Here is a tiny trained network, its code and every weight. The questions are about switching its units off for an input and a class, where a switched-off unit gives its printed mean instead of its output.

import numpy as np


def w(rows, s, z=0):
    codes = np.array(rows[::2]) - 128.0
    scale = np.full(codes.shape[1], s)
    scale[-1] = z or s
    return codes * scale


def f(y):
    return np.maximum(y, 0)


def log_softmax(a):
    a = a - a.max(-1, keepdims=True)
    return a - np.log(np.exp(a).sum(-1, keepdims=True))


def net(x, mask):
    res = np.array(x, float).reshape(1, 7) / 4 @ E
    y = f(res @ A[0][:, :-1].T + A[0][:, -1])
    res = res + np.where(mask, y, B[0][:, -1]) @ B[0][:, :-1]
    return log_softmax(res[-1] @ U[:, :-1].T + U[:, -1])


A, B = {}, {}
E = w([
[105,209,88,80,171,139,37,128,124,127,143],'x0',
[122,143,118,137,142,116,150,128,127,102,122],'x1',
[57,183,195,149,105,42,134,89,110,200,66],'x2',
[226,160,86,159,74,124,104,118,91,102,24],'x3',
[155,101,71,249,237,98,91,109,252,187,88],'x4',
[150,188,97,148,56,98,153,201,178,175,188],'x5',
[122,145,124,139,145,116,149,133,125,102,123],'x6',
],0.011)
A[0] = w([
[229,159,78,189,105,132,92,112,147,136,10,49],'neuron 0',
[117,226,75,101,204,130,9,106,162,148,134,85],'neuron 1',
[78,96,118,107,143,135,125,107,172,146,180,68],'neuron 2',
[207,70,54,136,184,175,119,128,210,85,172,66],'neuron 3',
[164,96,87,213,207,108,84,113,219,178,86,3],'neuron 4',
[45,94,148,162,205,130,144,129,190,166,190,74],'neuron 5',
[141,106,103,183,194,116,117,108,209,158,104,28],'neuron 6',
[54,177,170,171,129,50,122,62,183,218,36,46],'neuron 7',
[157,12,139,198,111,97,219,103,183,150,102,103],'neuron 8',
[157,188,84,179,84,83,138,190,229,182,168,63],'neuron 9',
[97,34,136,129,234,133,83,63,128,106,32,55],'neuron 10',
],0.014,0.0055)
B[0] = w([
[177,129,169,83,194,13,84,136,165,131,112,219],'neuron 0',
[65,68,118,180,77,126,195,148,212,131,66,208],'neuron 1',
[179,149,131,132,138,67,106,125,112,111,56,171],'neuron 2',
[129,101,66,169,155,155,88,222,42,138,170,215],'neuron 3',
[119,171,150,84,51,133,155,116,90,85,115,252],'neuron 4',
[192,137,163,81,175,25,85,130,162,122,109,217],'neuron 5',
[77,118,170,59,94,124,138,129,104,141,132,218],'neuron 6',
[141,86,57,157,149,172,93,226,49,118,175,240],'neuron 7',
[59,94,104,170,86,129,167,147,210,133,63,220],'neuron 8',
[155,165,140,157,176,218,133,5,129,146,177,213],'neuron 9',
[160,182,128,167,161,203,136,32,145,159,191,220],'neuron 10',
],0.015,0.026)
U = w([
[122,93,67,167,146,149,112,215,40,124,164,90],'0',
[66,199,210,5,7,128,196,96,48,71,123,254],'1',
[182,141,168,122,199,8,106,114,178,133,84,88],'2',
[141,176,139,192,172,196,181,1,160,158,176,101],'3',
[50,73,99,219,104,118,222,137,234,139,51,72],'4',
],0.0083,0.0056)

Each question gives the input, the list of numbers given to net, and the class t.
The units are the neurons (one row each of A and B). Each row of codes is followed by its name. A weight is (code - 128) times the scale printed after its matrix; where a second scale follows, it is the last column's (A, B and U).
mask holds one flag per neuron, in row order. A switched-off neuron (its flag False) gives its mean, the last column of its row in B, instead of its output. The means were averaged over made-up inputs and are rounded, as every weight is.
A unit's drop is (log p(t) with every unit on - log p(t) with that unit switched off) / (log p(t) with every unit on - log p(t) with every unit switched off).
The circuit of an input: a set's keep is (log p(t) with only the set's units on - log p(t) with every unit switched off) / (log p(t) with every unit on - log p(t) with every unit switched off). Starting from all 11 units, units are removed one at a time, each time the one whose removal leaves the highest keep (on an exact tie, the one counted first), for as long as the keep stays at least 0.8.
circuit, biggest first: the units of the circuit, biggest drop first
unit that matters most: the unit with the biggest drop
k most important neurons: the k neurons with the biggest drops, biggest first
drop when u is switched off: that unit's drop, to one decimal
input [0,-4,-5,7,6,1,3], class 2: circuit, biggest first : neuron 0
input [4,3,2,-3,6,5,0], class 1: 3 most important neurons : neuron 4; neuron 6; neuron 10
input [1,-4,3,5,-6,7,-8], class 3: 3 most important neurons : neuron 4; neuron 6; neuron 7
input [8,2,-1,1,-6,-6,3], class 4: circuit, biggest first : neuron 4; neuron 1
input [5,7,-4,4,0,6,-4], class 3: 4 most important neurons : neuron 9; neuron 7; neuron 8; neuron 5
input [-8,-8,-7,-8,2,3,2], class 2: 3 most important neurons : neuron 5; neuron 7; neuron 1
input [0,-5,6,-3,7,3,3], class 1: 3 most important neurons : neuron 4; neuron 6; neuron 3
input [-5,-2,6,4,-6,6,3], class 0: 4 most important neurons : neuron 4; neuron 10; neuron 6; neuron 1
input [-8,0,2,-7,-3,-8,7], class 3: 2 most important neurons : neuron 10; neuron 0
input [-7,-5,7,5,8,-2,-2], class 1: 4 most important neurons : neuron 4; neuron 6; neuron 3; neuron 1
input [8,2,7,-5,6,6,6], class 4: 2 most important neurons : neuron 1; neuron 3
input [-1,4,-5,-8,-7,5,0], class 2: circuit, biggest first : neuron 4; neuron 7
input [4,6,8,4,2,-7,7], class 0: 2 most important neurons : neuron 7; neuron 9
input [7,-5,-2,8,-6,-1,-6], class 2: 2 most important neurons : neuron 4; neuron 8
input [-6,1,3,-1,5,8,-5], class 3: circuit, biggest first : neuron 9
input [1,2,-2,-2,-7,-8,-3], class 3: circuit, biggest first : neuron 4; neuron 7
input [-8,5,4,-1,-3,1,5], class 4: drop when neuron 5 is switched off : 0.0
input [6,-4,2,0,5,4,-3], class 4: drop when neuron 1 is switched off : 8.3
input [2,-6,-1,-5,0,-4,1], class 2: drop when neuron 9 is switched off : 1.1
input [4,-7,4,5,2,-8,8], class 3: unit that matters most : neuron 10
